In the rows, 128 means zero.
Facts:
bapi -τ-> megikle; bemabi -τ-> sogem; bobro -τ-> sogem; braboflan -τ-> skaskedris; bresti -τ-> kudri; brezul -τ-> binon
briplanak -τ-> dreklam; brobe -τ-> binon; broku -τ-> dreklam; brosal -τ-> kudri; busakos -τ-> kudri; dadrelin -τ-> seflo
daplozik -τ-> skuzir; deza -τ-> detrim; doklos -τ-> detrim; doplubrim -τ-> detrim; dragrek -τ-> nepes; dreple -τ-> branesker
dretus -τ-> branesker; driron -τ-> gusur; drisa -τ-> detrim; dropa -τ-> skaskedris; drustem -τ-> detrim; druzunan -τ-> plaplos
duves -τ-> bropleren; fabi -τ-> dreklam; fadi -τ-> skuzir; fazar -τ-> sogem; febrin -τ-> skaskedris; fefik -τ-> kudri
fiske -τ-> branesker; fleva -τ-> detrim; flezum -τ-> branesker; flobrem -τ-> seflo; floflar -τ-> plaplos; flomok -τ-> kudri
floskik -τ-> branesker; floson -τ-> gusur; flugis -τ-> gusur; flunakla -τ-> sogem; gemitum -τ-> dreklam; getren -τ-> branesker
gipan -τ-> skuzir; giris -τ-> dreklam; giskik -τ-> sogem; goflor -τ-> bropleren; gotrur -τ-> megikle; goze -τ-> kudri
grepi -τ-> gusur; grilas -τ-> seflo; gristik -τ-> branesker; grivu -τ-> branesker; groze -τ-> kudri; guger -τ-> gusur
guta -τ-> bropleren; gutruda -τ-> dreklam; kamum -τ-> binon; kemu -τ-> dreklam; kenime -τ-> binon; kikor -τ-> megikle
kisin -τ-> detrim; kitom -τ-> dadrum; klaste -τ-> gusur; kligun -τ-> kudri; klistidru -τ-> gusur; kobruk -τ-> lafles
kogenun -τ-> bropleren; koladruk -τ-> nepes; kolor -τ-> bropleren; kononor -τ-> skuzir; kopler -τ-> plaplos; kubar -τ-> plaplos
laken -τ-> gusur; laklen -τ-> binon; lazak -τ-> sogem; lodofol -τ-> gralinu; lofi -τ-> detrim; loflo -τ-> zedra
loren -τ-> skuzir; lozim -τ-> gralinu; ludruzir -τ-> lafles; mevodor -τ-> plaplos; mipli -τ-> lafles; modra -τ-> detrim
mostir -τ-> flarer; muzuse -τ-> gusur; nagis -τ-> zedra; nida -τ-> bropleren; nifis -τ-> sogem; nupu -τ-> gralinu
pazibre -τ-> dreklam; pedrezem -τ-> binon; plabri -τ-> seflo; plaski -τ-> detrim; plati -τ-> megikle; plopupam -τ-> lafles
plutas -τ-> megikle; pluzes -τ-> nepes; ponem -τ-> skuzir; postim -τ-> dreklam; putruk -τ-> lafles; rakam -τ-> skaskedris
rali -τ-> seflo; rolos -τ-> plaplos; satra -τ-> binon; sedu -τ-> detrim; siklam -τ-> skaskedris; skatros -τ-> seflo
skigras -τ-> bropleren; skiklor -τ-> dadrum; skotu -τ-> plaplos; sobuk -τ-> nepes; sotak -τ-> binon; staskol -τ-> kudri
stasur -τ-> sogem; steskil -τ-> binon; stisko -τ-> seflo; stivas -τ-> dreklam; sunim -τ-> dreklam; tader -τ-> plaplos
tebul -τ-> plaplos; tedru -τ-> dreklam; trazi -τ-> seflo; trezin -τ-> sogem; trili -τ-> binon; trista -τ-> flarer
trugra -τ-> dadrum; truzil -τ-> seflo; tukol -τ-> dreklam; vabeklu -τ-> binon; vagon -τ-> skuzir; vari -τ-> gralinu
vatrol -τ-> nepes; vegam -τ-> dreklam; veskil -τ-> seflo; votim -τ-> dreklam; vumin -τ-> zedra; zapliruk -τ-> detrim
zeklon -τ-> dreklam; zotok -τ-> skuzir; bemabi -φ-> trezin; bemabi -φ-> fazar; bemabi -φ-> flunakla; braboflan -φ-> dropa
busakos -φ-> fefik; daplozik -φ-> kononor; deza -φ-> fleva; doplubrim -φ-> kisin; dragrek -φ-> sobuk; dretus -φ-> fiske
driron -φ-> floson; driron -φ-> grepi; drisa -φ-> zapliruk; dropa -φ-> rakam; duves -φ-> nida; fadi -φ-> daplozik
fadi -φ-> kononor; fazar -φ-> trezin; fiske -φ-> dretus; flezum -φ-> grivu; flobrem -φ-> truzil; flobrem -φ-> veskil
floflar -φ-> kopler; floflar -φ-> druzunan; floflar -φ-> tebul; floskik -φ-> grivu; floson -φ-> klaste; floson -φ-> flugis
floson -φ-> driron; gemitum -φ-> kemu; getren -φ-> floskik; gipan -φ-> kononor; giskik -φ-> flunakla; goze -φ-> groze
goze -φ-> brosal; grepi -φ-> flugis; grepi -φ-> driron; grilas -φ-> dadrelin; gristik -φ-> fiske; grivu -φ-> dretus
grivu -φ-> floskik; guger -φ-> flugis; guta -φ-> kolor; gutruda -φ-> stivas; kamum -φ-> vabeklu; kemu -φ-> fabi
kemu -φ-> sunim; kikor -φ-> bapi; kikor -φ-> plutas; kitom -φ-> skiklor; kobruk -φ-> plopupam; kobruk -φ-> putruk
koladruk -φ-> sobuk; koladruk -φ-> dragrek; kolor -φ-> guta; kononor -φ-> loren; kubar -φ-> druzunan; laken -φ-> flugis
lazak -φ-> stasur; lozim -φ-> nupu; mipli -φ-> ludruzir; nagis -φ-> vumin; nida -φ-> skigras; nida -φ-> kolor
nifis -φ-> lazak; nifis -φ-> flunakla; nupu -φ-> vari; plabri -φ-> grilas; plaski -φ-> kisin; plaski -φ-> zapliruk
plutas -φ-> bapi; plutas -φ-> gotrur; ponem -φ-> zotok; ponem -φ-> loren; ponem -φ-> kononor; postim -φ-> votim
rali -φ-> stisko; rolos -φ-> mevodor; rolos -φ-> tader; satra -φ-> steskil; sedu -φ-> deza; skigras -φ-> goflor
skigras -φ-> guta; skiklor -φ-> trugra; sobuk -φ-> vatrol; sotak -φ-> pedrezem; staskol -φ-> goze; staskol -φ-> bresti
stivas -φ-> briplanak; sunim -φ-> vegam; tebul -φ-> druzunan; tedru -φ-> vegam; tedru -φ-> giris; trili -φ-> kenime
trili -φ-> kamum; truzil -φ-> flobrem; truzil -φ-> dadrelin; vabeklu -φ-> steskil; vatrol -φ-> koladruk; vegam -φ-> gutruda
votim -φ-> tukol; vumin -φ-> nagis; zapliruk -φ-> fleva; zeklon -φ-> stivas; binon -γ-> zapliruk; bobro -γ-> brosal
branesker -γ-> skatros; brezul -γ-> bobro; briplanak -γ-> lazak; brobe -γ-> pedrezem; brosal -γ-> sotak; busakos -γ-> brobe
doklos -γ-> branesker; doplubrim -γ-> trista; dreple -γ-> stasur; dropa -γ-> gipan; fadi -γ-> kogenun; fazar -γ-> vatrol
fefik -γ-> fadi; fiske -γ-> giskik; floskik -γ-> bemabi; floson -γ-> flomok; gemitum -γ-> floson; gipan -γ-> muzuse
giskik -γ-> trili; goze -γ-> laklen; gralinu -γ-> kopler; groze -γ-> fazar; kamum -γ-> nagis; kemu -γ-> plaplos
kenime -γ-> rali; kitom -γ-> lodofol; klaste -γ-> pluzes; klistidru -γ-> doklos; kogenun -γ-> plaski; kononor -γ-> floskik
kopler -γ-> fiske; kudri -γ-> fefik; lafles -γ-> tader; laklen -γ-> skigras; lazak -γ-> kononor; lofi -γ-> dreple
loren -γ-> groze; modra -γ-> loren; muzuse -γ-> briplanak; nagis -γ-> kudri; nepes -γ-> doplubrim; nida -γ-> kubar
pedrezem -γ-> sedu; plabri -γ-> staskol; plaplos -γ-> klaste; plaski -γ-> zotok; pluzes -γ-> klistidru; ponem -γ-> brezul
putruk -γ-> plabri; rali -γ-> busakos; satra -γ-> votim; sedu -γ-> lofi; skatros -γ-> nida; skigras -γ-> ludruzir
skotu -γ-> gemitum; staskol -γ-> kemu; stivas -γ-> vari; tader -γ-> satra; trili -γ-> lafles; trista -γ-> zeklon
vari -γ-> kenime; vatrol -γ-> stivas; votim -γ-> kamum; zapliruk -γ-> modra; zeklon -γ-> gralinu; zotok -γ-> kitom

Known rows:
[135 113 154 112 168 146  96 100 137 157 137 176 132 163 107 107 176 122
 140 166 127  93 104 175 160 120  93 142 165] : plati
[112 127 165  88 196 150  97 107 140 153 152 181 132 174 141 108 172 107
 121 160 131  90  98 153 173 126 111 119 169] : gristik
[ 91 148 165 115 192 101  98 103 149 145 145 156 153 172 173  93 140  96
 164 136  89  83 133 143 158 119  83  51 202] : fiske
[126 135 158 160 162  90 114  85 142 129 146 166 138 145 148 111 159 102
 168 143  95  85 137 165 167 123  64 103 183] : kopler
[152 104 136 170 202 107 151 105 183 134 165 196 132 164 120 120  97 123
 122 171 168 123 146 126 152  84  61 128 160] : plaplos
[137 114 155 110 169 144  98  99 137 156 137 176 131 164 103 108 177 119
 142 165 127  94 104 174 157 122  94 142 167] : mevodor
[146 114 161 109 165 145 102 104 126 149 137 174 136 175 123 124 168 119
 137 158 127  91  93 164 146 125  91 135 168] : druzunan
[147 100 126 157 199  86 134 104 195 147 157 194 119 162  89 124  78 131
 129 172 171 119 134 129 152  97  72 131 174] : klaste
[136 125 164  98 184 150  94  95 131 151 134 182 134 175 150 117 155 123
 132 162 127  81  96 159 147 126 108 136 165] : lozim
[140 116 156 151 167 104 116  97 146 144 144 184 125 149 134 122 146 104
 146 154 129 100 138 151 165 107  79 113 161] : putruk
[129 130 160  99 192 149  92  83 146 159 130 187 127 162 137 100 160 122
 135 168 127  79 105 169 158 128 117 149 163] : kolor
[139 101 163 164 168  97  99 105 137 171 137 162 124 164 148 137 125 123
 158 139 120  98 126 168 168 109  91  99 167] : brezul
[143 115 167  89 178 141  93  79 147 134 117 178 141 161 149 125 157 141
 132 151 136  80  91 156 153 142 110 142 158] : laken
[120 132 148 154 167  87 108  86 147 154 134 161 143 147 132 102 150 110
 170 147  98  83 138 174 170 126  67 105 182] : kogenun
[135 135 166 128 166 100  96 102 136 162 125 193 114 123 173 118 131 102
 135 171 131  69 159 143 176 108 100 105 155] : zapliruk
[125 129 163 100 191 144 101  96 139 152 146 185 130 168 141 117 168 113
 120 161 132  83  93 162 171 134 111 143 162] : bemabi
[104 114 135 100 182 149  76  79 139 153 137 206 123 175 140  99 159 119
 141 176 126  82 103 168 151 136 110 139 147] : gutruda
[151  93 186 158 143 107  88  97 114 207 107 183  99 138 155 147 166  89
 149 129 143 110 154 167 191  90 122  90 117] : kenime
[115  98 129 115 159 146  82  93 127 151 142 196 128 174 113 107 172 119
 147 175 126  93 102 175 152 132  88 136 149] : broku
[145 110 160 111 164 147 101 107 122 149 138 173 138 175 125 123 168 122
 137 160 127  92  95 166 146 123  89 134 166] : plopupam

Rows:
No name comes twice in this set of rows, the named rows included.
[ 92 128 127 142 178  92  90  68 150 155 133 194 131 159 163  96 129 107
 166 156 104  76 138 164 162 138  84 103 160] => zeklon
[144 108 127 151 188  83 130 138 171 145 172 194 119 148 112 136  77 128
 108 193 170  96 136 125 176 103  64 127 176] => doklos
[ 99 120 130 139 179  93 100  80 141 162 141 204 126 164 167 119 129  97
 140 154 128  86 128 150 175 139  89 105 144] => gemitum
[143  96 165 166 175 119 108 105 133 176 133 156 142 169 159 127 135 131
 151 140 125 103 130 175 171 102  87 104 153] => binon
[132 130 161 116 160  97  87 103 133 200 100 188 117 122 156 114 134  99
 135 169 139  70 163 154 183 108 109 102 143] => sedu
[101 132 158 109 197 113  97 101 163 171 137 178 131 163 141  93 136  95
 146 152 128  97 143 139 167 102 103  76 175] => floskik
[139 135 154 131 191  88 120  87 164 156 133 190 122 165 141 130 101 101
 137 147 141  93 122 130 143 118  95 112 176] => plabri
[151 102 162 101 160 138  98  88 139 132 122 171 143 160 126 131 167 141
 136 151 136  90  91 161 153 138  93 141 159] => flugis
[117 106 120 154 200  98 113  86 176 131 164 227 105 170 149 121  84 113
 131 176 158 106 137 121 146 108  87 119 153] => kemu
[138 119 139 150 186  78 135 103 169 151 159 190 119 162 104 138 110 100
 126 154 155 109 119 131 167 116  76 121 175] => skatros
[133 118 146 149 177 114 122  91 147 169 126 167 153 153 132  99 150 115
 148 154 127  97 146 169 170 109  68 115 154] => nepes

Now the same nodes, written a new way:
Known rows:
[148 130 113 138 115 120 116 121 117 182 131 123 116 141 125 168 132 156
 113 142 115 121 118 109 151 144 125 132 139 113 119 131 118 113 157 133
 117] : giskik
[127 130 131 134 115 130 124 122 115 130 133 136 119 131 125 121 126 137
 112 129 120 120 117 109 128 125 123 136 134 143 111 135 122 119 129 131
 123] : dadrum
[127 130 118 126 120 155 127 127 118 130 130 120 121 138 130 115 123 119
 114 129 127 121 120 113 124 123 124 133 129 140 128 139 119 120 133 131
 119] : trugra
[162 178 192 129 117 121 116 122 118 225 125 146 117 172 125 116 123 123
 156 145 127 122 129 110 121 133 126 132 135 113 111 194 120 114 136 161
 122] : doplubrim
[132 130 137 137 114 123 129 122 115 126 137 133 118 132 125 120 130 136
 112 128 126 120 116 109 133 126 123 136 129 147 110 136 126 120 124 132
 123] : detrim
[150 133 120 127 116 123 116 124 119 197 124 124 117 164 125 123 124 132
 132 151 117 121 122 110 132 130 124 132 137 111 115 184 118 114 160 151
 117] : trista
[124 131 135 158 135 120 117 124 118 138 125 128 116 135 129 140 126 174
 113 129 118 119 143 180 123 137 139 133 200 132 114 142 119 116 135 132
 118] : tedru
[123 130 116 126 115 154 122 128 178 113 125 137 140 135 139 115 126 117
 127 130 130 138 127 116 131 125 131 139 129 164 140 136 135 114 136 133
 118] : ludruzir
[126 132 119 142 120 120 118 121 116 130 127 124 116 129 127 124 124 126
 112 129 116 120 120 114 120 138 124 133 126 111 114 132 118 114 141 131
 127] : mipli
[126 130 119 143 123 126 118 122 116 151 143 116 115 130 125 142 125 124
 113 130 120 121 118 109 119 133 123 132 126 111 115 129 118 117 143 133
 124] : satra
[127 130 121 126 117 169 127 124 117 156 146 116 116 148 125 119 123 118
 112 128 134 120 120 108 123 122 123 134 133 123 126 138 120 125 136 135
 117] : tader
[123 131 123 135 154 187 146 122 115 122 173 117 120 129 131 124 124 117
 115 130 139 120 118 114 121 123 123 132 126 135 128 130 118 150 124 132
 125] : fefik
[133 130 113 156 122 119 116 121 117 135 127 127 117 128 125 152 138 146
 112 129 115 120 117 113 131 146 124 132 127 111 117 129 118 114 143 131
 122] : gristik
[130 150 114 130 116 119 122 122 202 116 127 164 132 151 185 117 125 118
 159 131 157 159 138 127 156 139 143 177 127 149 163 130 200 115 162 134
 123] : skatros
[124 130 129 148 129 120 117 124 115 121 125 151 123 132 129 123 126 174
 112 129 118 119 139 189 122 135 138 134 192 161 115 152 119 116 133 133
 117] : gemitum
[127 132 118 161 119 120 117 123 116 131 125 128 115 129 126 136 128 134
 112 128 114 121 118 112 120 154 124 132 124 112 112 131 118 114 145 131
 134] : floflar
[123 131 124 126 140 175 118 122 115 135 124 146 120 135 126 117 123 131
 116 130 114 122 119 145 130 124 123 148 172 166 135 134 119 114 145 131
 117] : tukol
[130 130 116 127 127 156 131 124 115 134 134 116 118 141 131 118 123 118
 113 129 132 119 119 112 123 122 123 135 129 134 128 135 120 127 133 132
 120] : vari
[124 130 125 129 140 150 119 121 115 135 124 148 117 130 126 122 123 135
 114 130 115 119 120 147 123 123 123 147 167 143 128 132 119 115 149 132
 118] : pazibre
[124 130 123 129 117 217 167 162 114 114 125 125 116 141 158 116 126 119
 123 128 152 135 139 109 133 125 124 175 128 172 111 181 122 134 207 146
 143] : flugis

Rows:
No name comes twice in this set of rows, the named rows included.
[127 133 152 129 118 252 119 156 167 165 197 117 143 132 128 117 165 117
 112 129 115 133 140 112 126 133 152 133 160 119 137 133 120 117 141 134
 120] => stasur
[130 176 204 128 115 119 120 123 122 163 126 142 122 138 131 115 132 116
 130 130 141 121 131 115 123 129 124 132 126 111 111 141 119 114 122 132
 145] => drisa
[122 130 155 138 118 119 116 122 121 123 125 162 143 129 126 120 127 196
 112 129 118 121 128 204 122 133 127 133 187 198 111 193 122 116 121 131
 118] => kemu
[149 130 113 127 114 135 116 124 117 185 131 122 115 159 124 148 125 145
 116 141 116 120 119 110 160 127 124 134 143 111 125 143 120 114 153 137
 117] => fiske
[122 149 114 139 116 119 116 123 225 117 127 165 129 150 203 117 135 117
 159 131 171 174 152 121 156 156 164 198 129 122 182 132 233 117 182 134
 121] => kubar
[131 150 115 138 118 120 117 121 209 117 127 168 129 149 192 115 132 121
 158 131 156 158 138 129 169 148 144 185 128 131 171 130 208 117 173 134
 122] => nida
[126 131 117 231 200 128 118 124 117 115 156 118 117 132 125 117 123 116
 116 129 166 121 119 109 124 150 125 131 126 111 132 133 121 150 122 131
 152] => fadi
[130 172 204 129 115 121 126 122 123 162 128 140 127 147 133 116 130 116
 135 130 151 120 130 114 123 122 125 131 127 111 111 147 120 118 121 133
 137] => deza
[123 130 113 164 119 119 117 123 152 118 129 131 119 128 132 152 162 141
 113 129 114 120 123 110 135 165 127 138 130 112 136 133 135 116 158 134
 118] => bemabi

The same nodes again, as new rows of numbers:
Known rows:
[142 141 128 115 131 163 138 150 151 135 165 172  96 126 111 125 122 140
 140 150  66 159 152 109 112 142 133 100] : bropleren
[124 148 149 131 133 176 145  20 116 155 177 156 141 151 122 161 151 140
 142 170  71 162 139  83 114 130 137  80] : zotok
[186 104 115  80 136 169 144 163 163 153 167 195 103 132 111 147 145 117
 120 163  99 156 135 128 147 185  57  71] : goze
[199 118 111  87 133 169 145  54 114 159 193 196 154 148 107 158 131 135
 115 152  64 166 151  78 118 184  96  72] : brosal
[123 124 115 111 121 171 118  99 156 144 154 188 136 143 116 156 137 143
 143 160  89 160 137 127 151 177 121 107] : febrin
[156 130 132  75 114 169 131  69 148 141 160 192 143 131 119 124 131 123
 122 140 109 150 181 130 163 139 150 169] : pazibre
[147 133 130  75  98 176 120 110 143 142 155 205 110 113 116 115 127 124
 154 138 108 147 191 109 158 137 138 156] : tedru
[135 111 150 138 137 173 109 148 121 127 185 117 153 109  84 149 143 120
 130 171  60 160 125  98 135 162 145 147] : modra
[115 152 150 139 101 168 140  14 121 159 161 210 122 149 120 168 153 155
 165 172  90 150 128  61 109 156 135  69] : lodofol
[159 150 109  93 108 154 141  93 141 143 147 199  79 144 121 128 127 155
 132 137  90 160 178  82 122 146  81  83] : brobe
[185 113 120 115 130 176 118 150 135 125 144 203 100 109 105 130 148 162
 150 137  88 147 180  85 112 135 133  73] : lozim
[122 150 141 138  97 177 135  36 117 152 148 198 101 118 122 161 149 153
 163 160  85 147 145  37 113 141 143  67] : fadi
[117 113 111 122 121 176 120 139 134 123 145 140 130 152 123 147 124 121
 155 137  88 158 162 128 153 181 137  87] : dropa
[151 134 130  76 125 166 139  45 142 144 180 151 151 152 125 124 125 119
 114 143 111 159 179 129 159 143 141 170] : fabi
[187 132 110 100  94 174 114 172 122 151 149 184 110 121  77 126 117 152
 150 137  70 157 161  64 172 182 154 106] : giskik
[188 130 111 100 121 161 111 158 123 129 147 188 142 127  82 114 118 157
 117 134  68 165 187  96 159 181 131  93] : fiske
[157 150 113 117 138 173 124  40 124 138 171 108 149 147 120 127 121 147
 111 154  71 168 140  73 143 129 130 149] : tader
[123 115 131 126 128 173 109  91 134 137 157 157 150 135 104 160 138 130
 142 167  70 161 129 114 152 179 141 129] : vatrol
[151 128 112 126 126 174 131 120 144 127 158 150  98 124 119 130 138 150
 133 148  74 156 160 118 129 144 139 117] : daplozik
[136 127 120 127 113 168 114 153 146 126 144 204  95 116 112 134 143 157
 160 141  86 146 176 109 121 154 140  85] : floflar

Rows:
No name comes twice in this set of rows, the named rows included.
[126 131 110 113 103 174 113 138 112 131 140 186 131 119  86 133 123 152
 157 137  79 159 163  35 137 166 148  80] => ponem
[110 111 115  63 138 178 143 175 166 147 138 205  85 125 113 141 146 114
 159 165 111 153 130 129 174 188  53  62] => staskol
[119 149 114 124  99 166 131  31 118 159 150 141 133 153 121 162 126 126
 157 169  84 166 118  73 141 183 142  95] => kamum
[183 112 113  78 138 171 143  62 134 159 187 205 147 150 119 162 140 121
 111 168  79 166 123 132 149 185  64  65] => bresti
[124 144 120 126  99 172 140  32 117 148 155 154 119 147 124 158 135 134
 157 156  82 160 150  78 123 169 146  94] => nagis
[199 138 107  62  97 166 110 159 132 130 151 184 151 106  79 108 114 141
 122 134 103 152 191  76 185 162 152 170] => zeklon
[177 107 149 143 135 173 117 158 122 141 187 109 143 108  77 150 140 118
 136 174  60 158 120  63 145 167 146 157] => zapliruk
[145 112 147 139 140 170 119  91 120 127 195 109 159 132 101 151 138 118
 116 168  60 165 126 127 131 156 145 159] => loren
[170 147 113 109 123 159 128 149 129 135 163 168 122 131  88 117 121 153
 129 136  60 162 169  72 122 144 135 105] => lafles
[159 152 109 100 120 141 141  49 132 129 157 146  89 151 125 124 123 158
 117 132  86 165 182 125 110 153  85  83] => pedrezem
[154 130 143  72 105 169 113 106 147 142 151 196 130 109 104 118 136 136
 145 139 109 145 190  92 145 129 144 155] => postim

